Below is a small trained network, with its code and all its weights. Each question gives an input and a target symbol and asks what happens when units are switched off, that is, made to give their printed mean instead of their output.

import numpy as np


def w(rows, s, z=0):
    codes = np.array(rows[::2]) - 128.0
    scale = np.full(codes.shape[1], s)
    scale[-1] = z or s
    return codes * scale


def f(y):
    return np.maximum(y, 0)


def softmax(a):
    e = np.exp(a - a.max(-1, keepdims=True))
    return e / e.sum(-1, keepdims=True)


def log_softmax(a):
    a = a - a.max(-1, keepdims=True)
    return a - np.log(np.exp(a).sum(-1, keepdims=True))


def net(x, mask):
    ids = ['αβγδεζηθλμξπτφψω'.index(c) for c in x.split()]
    T = len(ids)
    res = E[ids] + P[:T]
    r = res
    for j in range(3):
        rows = slice(4 * j, 4 * j + 4)
        q, k, v = (r @ M[0][rows].T for M in (Q, K, V))
        z = softmax(np.where(np.tri(T) > 0, q @ k.T / 4**0.5, -1e9)) @ v
        o = O[0][rows]
        res = res + np.where(mask[j], z, o[:, -1]) @ o[:, :-1]
    y = f(res @ A[0][:, :-1].T + A[0][:, -1])
    res = res + np.where(mask[3:7], y, B[0][:, -1]) @ B[0][:, :-1]
    return log_softmax(res[-1] @ U[:, :-1].T + U[:, -1])


Q, K, V, O, A, B = {}, {}, {}, {}, {}, {}
E = w([
[108,120,99,78,51,139,112,152,196,57,154],'α',
[128,55,172,151,163,133,137,183,98,142,135],'β',
[136,166,153,49,244,116,139,156,132,181,135],'γ',
[116,141,132,130,131,38,116,189,109,205,154],'δ',
[155,120,200,135,168,86,157,129,165,124,66],'ε',
[136,169,186,237,89,117,160,150,134,101,109],'ζ',
[134,154,188,146,100,93,154,50,155,167,147],'η',
[135,95,158,244,105,157,132,123,83,99,153],'θ',
[103,117,211,181,193,157,134,105,189,130,171],'λ',
[175,180,126,113,99,97,163,161,50,153,97],'μ',
[140,153,222,89,67,147,193,95,119,174,144],'ξ',
[159,252,111,181,156,84,148,76,152,138,107],'π',
[151,118,121,105,198,116,133,49,110,167,144],'τ',
[118,216,136,169,114,142,145,131,76,176,192],'φ',
[146,134,126,220,210,115,116,140,129,97,113],'ψ',
[162,191,201,124,152,189,181,103,133,114,111],'ω',
],0.023)
P = w([
[107,122,100,161,158,123,132,122,123,198,76],'0',
[75,134,126,133,182,91,223,124,99,154,136],'1',
[150,152,181,138,168,73,107,120,97,136,137],'2',
[35,146,172,136,175,77,134,92,86,130,101],'3',
[117,136,124,173,141,146,51,104,138,231,34],'4',
[97,103,66,186,159,145,230,146,150,221,99],'5',
[253,128,166,171,150,113,80,164,151,195,136],'6',
[187,135,162,143,167,62,210,144,105,138,204],'7',
[70,152,193,140,161,97,29,87,96,150,54],'8',
[64,134,119,164,163,115,237,126,117,181,106],'9',
[115,137,102,184,141,164,149,128,165,254,47],'10',
[223,143,134,159,143,98,191,166,140,182,173],'11',
],0.0095)
Q[0] = w([
[185,143,156,148,81,118,84,156,195,167,152],'H0',
[216,114,119,111,162,108,161,132,100,60,198],'H0',
[130,140,179,109,138,114,48,103,61,89,121],'H0',
[180,101,74,118,151,212,94,116,95,139,82],'H0',
[127,123,125,54,127,114,138,166,104,177,119],'H1',
[140,144,185,121,167,94,157,143,187,138,86],'H1',
[119,57,110,147,154,104,100,127,134,120,139],'H1',
[122,141,177,148,133,128,147,239,104,103,65],'H1',
[123,133,120,115,93,166,28,133,155,172,72],'H2',
[176,140,181,101,131,83,73,118,97,53,177],'H2',
[249,124,166,157,149,150,123,132,132,163,155],'H2',
[73,153,202,144,166,125,110,89,53,142,73],'H2',
],0.02)
K[0] = w([
[41,139,122,87,115,99,126,117,117,41,133],'H0',
[91,144,177,135,134,137,41,97,84,150,69],'H0',
[55,119,96,150,133,167,177,122,139,183,67],'H0',
[124,136,175,159,178,84,201,114,76,136,146],'H0',
[127,128,131,81,117,110,131,168,112,173,133],'H1',
[123,117,106,88,111,119,122,128,204,95,136],'H1',
[125,63,123,147,164,102,117,125,116,134,123],'H1',
[121,134,111,118,100,158,108,198,138,69,110],'H1',
[96,126,122,147,165,97,250,128,96,118,160],'H2',
[26,133,111,137,127,165,115,115,114,173,38],'H2',
[59,136,118,79,105,108,98,116,125,40,131],'H2',
[133,105,48,116,98,165,159,153,195,129,132],'H2',
],0.023)
V[0] = w([
[64,232,126,160,124,144,117,65,178,164,233],'H0',
[90,149,171,63,177,159,154,217,218,102,132],'H0',
[158,189,108,107,171,208,145,193,33,94,108],'H0',
[125,146,60,108,119,157,69,140,83,116,183],'H0',
[134,165,42,103,110,113,107,100,123,86,148],'H1',
[125,152,137,47,129,101,133,142,146,215,158],'H1',
[106,97,168,127,127,169,128,91,207,107,181],'H1',
[170,207,154,121,86,172,161,105,119,110,101],'H1',
[113,63,107,150,184,254,83,119,83,103,200],'H2',
[171,168,154,148,90,195,152,67,128,45,89],'H2',
[82,75,153,112,8,168,118,194,104,107,185],'H2',
[95,154,79,218,159,97,114,203,153,63,118],'H2',
],0.0095)
O[0] = w([
[10,135,138,117,147,125,192,103,58,107,109,133],'H0',
[147,139,159,110,118,54,198,179,158,118,160,159],'H0',
[206,127,126,114,145,139,81,159,51,101,195,132],'H0',
[104,135,196,142,137,97,69,104,102,177,145,11],'H0',
[136,90,162,109,117,165,162,203,130,127,100,3],'H1',
[130,121,120,192,124,128,125,127,133,95,104,143],'H1',
[144,136,99,130,118,113,132,189,100,133,87,128],'H1',
[112,84,110,138,162,104,96,138,124,132,144,142],'H1',
[214,104,75,128,121,147,193,117,137,204,98,84],'H2',
[110,144,116,108,134,108,101,86,73,80,91,98],'H2',
[177,101,161,79,153,124,191,60,104,71,200,64],'H2',
[109,95,68,189,136,75,169,126,140,119,159,155],'H2',
],0.012,0.0079)
A[0] = w([
[115,111,88,223,114,88,101,149,114,143,118,100],'N0',
[184,45,117,90,163,90,155,54,131,168,105,85],'N1',
[132,38,173,124,2,128,182,87,96,91,170,23],'N2',
[84,153,146,153,115,103,117,63,115,78,104,2],'N3',
],0.0096,0.008)
B[0] = w([
[134,114,151,49,170,156,150,111,120,103,122,253],'N0',
[85,78,148,104,78,103,85,94,103,131,75,206],'N1',
[124,147,104,142,113,183,11,136,135,178,92,172],'N2',
[229,86,110,157,79,154,152,174,130,170,175,197],'N3',
],0.012,0.014)
U = w([
[113,114,174,132,111,106,135,138,128,135,94,148],'α',
[181,110,119,150,122,113,128,126,163,204,126,197],'β',
[129,142,142,100,147,85,134,213,114,224,138,49],'γ',
[95,82,201,159,170,162,149,117,180,145,151,60],'δ',
[100,156,63,82,64,131,112,145,202,97,133,236],'ε',
[138,84,90,198,134,127,160,148,128,70,146,175],'ζ',
[138,139,137,254,85,160,142,165,138,141,80,92],'η',
[113,124,105,106,119,127,126,69,122,129,112,111],'θ',
[130,173,126,153,122,102,201,113,130,163,98,160],'λ',
[127,142,105,137,131,158,70,116,140,146,166,143],'μ',
[168,167,181,89,102,223,186,105,143,118,118,105],'ξ',
[107,35,121,138,133,146,107,218,108,147,98,2],'π',
[122,162,145,99,122,177,115,119,134,204,91,19],'τ',
[124,151,133,177,160,117,152,117,83,221,170,90],'φ',
[127,100,117,20,193,137,149,129,132,169,146,62],'ψ',
[155,197,55,112,87,89,129,170,65,147,81,240],'ω',
],0.008,0.0047)

Each question gives the input, a string of symbols that net reads in full, and the target symbol t.
The units are the heads (4 rows each of Q, K, V and O) and the neurons (one row each of A and B). Each row of codes is followed by its name. A weight is (code - 128) times the scale printed after its matrix; where a second scale follows, it is the last column's (O, A, B and U).
mask holds one flag per unit, heads first, then neurons. A switched-off unit (its flag False) gives its mean, the last column of its rows in O or B, instead of its output. The means were averaged over made-up inputs and are rounded, as every weight is.
A unit's drop is (log p(t) with every unit on - log p(t) with that unit switched off) / (log p(t) with every unit on - log p(t) with every unit switched off).
The circuit of an input: a set's keep is (log p(t) with only the set's units on - log p(t) with every unit switched off) / (log p(t) with every unit on - log p(t) with every unit switched off). Starting from all 7 units, units are removed one at a time, each time the one whose removal leaves the highest keep (on an exact tie, the one counted first), for as long as the keep stays at least 0.8.
units of the circuit, in order: the units of the circuit, biggest drop first
unit that matters most: the unit with the biggest drop
top k neurons: the k neurons with the biggest drops, biggest first
heads that matter: for each layer, one digit per head in row order, 1 if its drop is at least 0.15 and else 0, layers parted by /
input ω ω β ζ β β η, target ζ: units of the circuit, in order => [H2, N3, H0]
input ξ ζ ε, target ξ: unit that matters most => H2
input θ ω ω μ ζ γ β ζ, target ζ: heads that matter => 001
input γ μ β, target γ: heads that matter => 101
input φ β ζ, target φ: units of the circuit, in order => [H0, H1]
input β ξ β τ β ω λ, target τ: units of the circuit, in order => [H2, H0]
input τ ω β β ζ ε ε τ ε λ, target ε: heads that matter => 101
input ε ζ β η δ λ ω δ γ β ζ ω, target γ: heads that matter => 101
input β λ τ μ λ μ μ ε ζ β, target μ: units of the circuit, in order => [H0, H1]
input μ η τ ω μ, target η: units of the circuit, in order => [N3, H0, H2, N0]
input ζ ψ β π ψ θ θ, target π: units of the circuit, in order => [H2, N0]
input ζ γ μ ω μ β γ, target ω: units of the circuit, in order => [H2, H0]
input γ ξ β ε, target γ: units of the circuit, in order => [H2, H0]
input β η γ, target β: units of the circuit, in order => [H0, H2]
input θ λ μ ξ λ β λ, target ξ: unit that matters most => H2
input μ ε ζ, target μ: heads that matter => 100
input β ζ ε ξ π δ β ω μ τ, target β: heads that matter => 101
input ζ ψ ω, target ζ: units of the circuit, in order => [H2, N3]
input μ φ ψ β α ψ, target ζ: units of the circuit, in order => [H2, N0]
input φ γ φ γ, target φ: heads that matter => 100
input ω β ξ θ ζ ζ θ, target θ: top neuron => [N1]
input γ β β λ θ μ ψ φ β β ω, target φ: heads that matter => 100
